Here is a tiny trained network, its code and every weight. The questions are about switching its units off for an input and a class, where a switched-off unit gives its printed mean instead of its output.

import numpy as np


def w(rows, s, z=0):
    codes = np.array(rows[::2]) - 128.0
    scale = np.full(codes.shape[1], s)
    scale[-1] = z or s
    return codes * scale


def norm(h):
    return h / np.sqrt((h * h).mean(-1, keepdims=True) + 1e-5)


def f(y):
    return np.maximum(y, 0)


def log_softmax(a):
    a = a - a.max(-1, keepdims=True)
    return a - np.log(np.exp(a).sum(-1, keepdims=True))


def net(x, mask):
    res = np.array(x, float).reshape(1, 3) / 4 @ E
    u = 0
    for l in range(3):
        y = f(norm(res) @ A[l][:, :-1].T + A[l][:, -1])
        res = res + np.where(mask[u : u + 11], y, B[l][:, -1]) @ B[l][:, :-1]
        u += 11
    return log_softmax(norm(res)[-1] @ U[:, :-1].T + U[:, -1])


A, B = {}, {}
E = w([
[109,110,17],'x0',
[3,117,84],'x1',
[168,211,189],'x2',
],0.0072)
A[0] = w([
[123,47,1,171],'0.n1',
[151,56,178,157],'0.n2',
[216,99,185,162],'0.n3',
[229,49,104,165],'0.n4',
[181,223,58,149],'0.n5',
[41,188,101,81],'0.n6',
[243,52,163,121],'0.n7',
[108,214,145,253],'0.n8',
[113,221,82,179],'0.n9',
[68,90,188,230],'0.n10',
[38,169,134,137],'0.n11',
],0.0095,0.0019)
B[0] = w([
[148,145,148,254],'0.n1',
[80,121,137,180],'0.n2',
[63,136,111,234],'0.n3',
[96,106,192,218],'0.n4',
[141,187,150,198],'0.n5',
[128,151,144,200],'0.n6',
[157,136,62,236],'0.n7',
[88,124,202,216],'0.n8',
[230,164,179,187],'0.n9',
[67,150,2,200],'0.n10',
[80,193,90,203],'0.n11',
],0.0064,0.0056)
A[1] = w([
[155,121,171,146],'1.n1',
[187,154,146,45],'1.n2',
[236,81,138,162],'1.n3',
[249,150,60,84],'1.n4',
[151,148,96,109],'1.n5',
[153,185,91,253],'1.n6',
[84,98,58,183],'1.n7',
[114,142,140,92],'1.n8',
[63,228,147,139],'1.n9',
[130,188,10,132],'1.n10',
[91,90,124,153],'1.n11',
],0.011,0.0017)
B[1] = w([
[228,216,192,162],'1.n1',
[63,141,162,172],'1.n2',
[100,106,71,185],'1.n3',
[43,28,160,183],'1.n4',
[69,35,198,144],'1.n5',
[115,79,244,191],'1.n6',
[195,170,170,196],'1.n7',
[132,85,226,145],'1.n8',
[211,119,137,253],'1.n9',
[18,223,235,200],'1.n10',
[254,204,80,160],'1.n11',
],0.0051,0.0075)
A[2] = w([
[136,100,128,25],'2.n1',
[181,175,172,70],'2.n2',
[119,126,154,148],'2.n3',
[175,89,106,130],'2.n4',
[174,99,126,120],'2.n5',
[100,164,91,208],'2.n6',
[123,175,219,220],'2.n7',
[125,97,77,211],'2.n8',
[140,249,84,249],'2.n9',
[161,118,119,128],'2.n10',
[154,70,97,58],'2.n11',
],0.015,0.0014)
B[2] = w([
[115,171,162,132],'2.n1',
[233,162,120,193],'2.n2',
[134,132,26,153],'2.n3',
[171,252,138,138],'2.n4',
[195,113,2,138],'2.n5',
[152,94,65,156],'2.n6',
[21,77,50,247],'2.n7',
[133,242,152,141],'2.n8',
[246,86,127,200],'2.n9',
[128,193,8,134],'2.n10',
[150,2,93,140],'2.n11',
],0.0043,0.014)
U = w([
[40,46,163,161],'0',
[113,151,179,70],'1',
[244,184,226,187],'2',
[63,157,62,147],'3',
[232,162,94,110],'4',
[157,56,230,1],'5',
],0.011,0.0052)

Each question gives the input, the list of numbers given to net, and the class t.
The units are the neurons (one row each of A and B). Each row of codes is followed by its name. A weight is (code - 128) times the scale printed after its matrix; where a second scale follows, it is the last column's (A, B and U).
mask holds one flag per neuron, layer by layer. A switched-off neuron (its flag False) gives its mean, the last column of its row in B, instead of its output. The means were averaged over made-up inputs and are rounded, as every weight is.
A unit's drop is (log p(t) with every unit on - log p(t) with that unit switched off) / (log p(t) with every unit on - log p(t) with every unit switched off).
The circuit of an input: a set's keep is (log p(t) with only the set's units on - log p(t) with every unit switched off) / (log p(t) with every unit on - log p(t) with every unit switched off). Starting from the 12 units with the biggest drops (on a tie, the unit counted first), units are removed one at a time, each time the one whose removal leaves the highest keep (on an exact tie, the one counted first), for as long as the keep stays at least 0.8.
circuit, biggest first: the units of the circuit, biggest drop first
top k neurons: the k neurons with the biggest drops, biggest first
top k neurons in layer l: the k neurons of layer l with the biggest drops, biggest first
drop of u: that unit's drop, to one decimal
input [-8,6,4], class 3: circuit, biggest first => 0.n10, 2.n7
input [2,4,7], class 2: circuit, biggest first => 0.n9
input [-6,5,2], class 3: top 2 neurons => 0.n10, 1.n4
input [4,6,7], class 2: top 2 neurons => 0.n9, 1.n9
input [-4,2,-4], class 3: top 2 neurons in layer 1 => 1.n10, 1.n1
input [-7,1,-3], class 3: top 2 neurons => 0.n9, 1.n1
input [-8,-6,-6], class 4: top 2 neurons => 0.n7, 1.n10
input [3,-7,-5], class 0: top 4 neurons => 0.n7, 1.n4, 0.n8, 1.n9
input [6,0,3], class 0: top 2 neurons => 1.n4, 2.n7
input [-2,-7,0], class 0: top 3 neurons in layer 0 => 0.n7, 0.n8, 0.n3
input [0,2,-7], class 4: top 4 neurons => 1.n11, 1.n7, 2.n7, 2.n9
input [-4,-1,-2], class 4: top 3 neurons => 1.n11, 2.n9, 1.n4
input [3,5,2], class 1: top 2 neurons in layer 1 => 1.n10, 1.n6
input [2,3,1], class 1: top neuron => 1.n10
input [-5,-7,-5], class 4: top 2 neurons => 0.n4, 1.n10
input [-6,0,0], class 3: top 2 neurons in layer 2 => 2.n7, 2.n9
input [-8,-4,-5], class 4: top 4 neurons => 1.n11, 0.n7, 0.n8, 1.n10
input [3,7,8], class 2: top 3 neurons => 0.n9, 1.n9, 2.n9
input [-7,6,2], class 3: top 2 neurons => 0.n10, 1.n4
input [-6,3,-1], class 3: circuit, biggest first => 0.n10
input [4,-3,3], class 0: top 3 neurons in layer 0 => 0.n7, 0.n1, 0.n6
input [-7,1,-7], class 4: top 2 neurons in layer 2 => 2.n7, 2.n9
input [-5,3,-7], class 3: top 4 neurons in layer 0 => 0.n10, 0.n9, 0.n11, 0.n2
input [7,6,8], class 2: drop of 0.n9 => 0.3
input [7,-8,4], class 0: drop of 1.n8 => 0.0
input [6,-7,2], class 0: drop of 1.n4 => 0.1
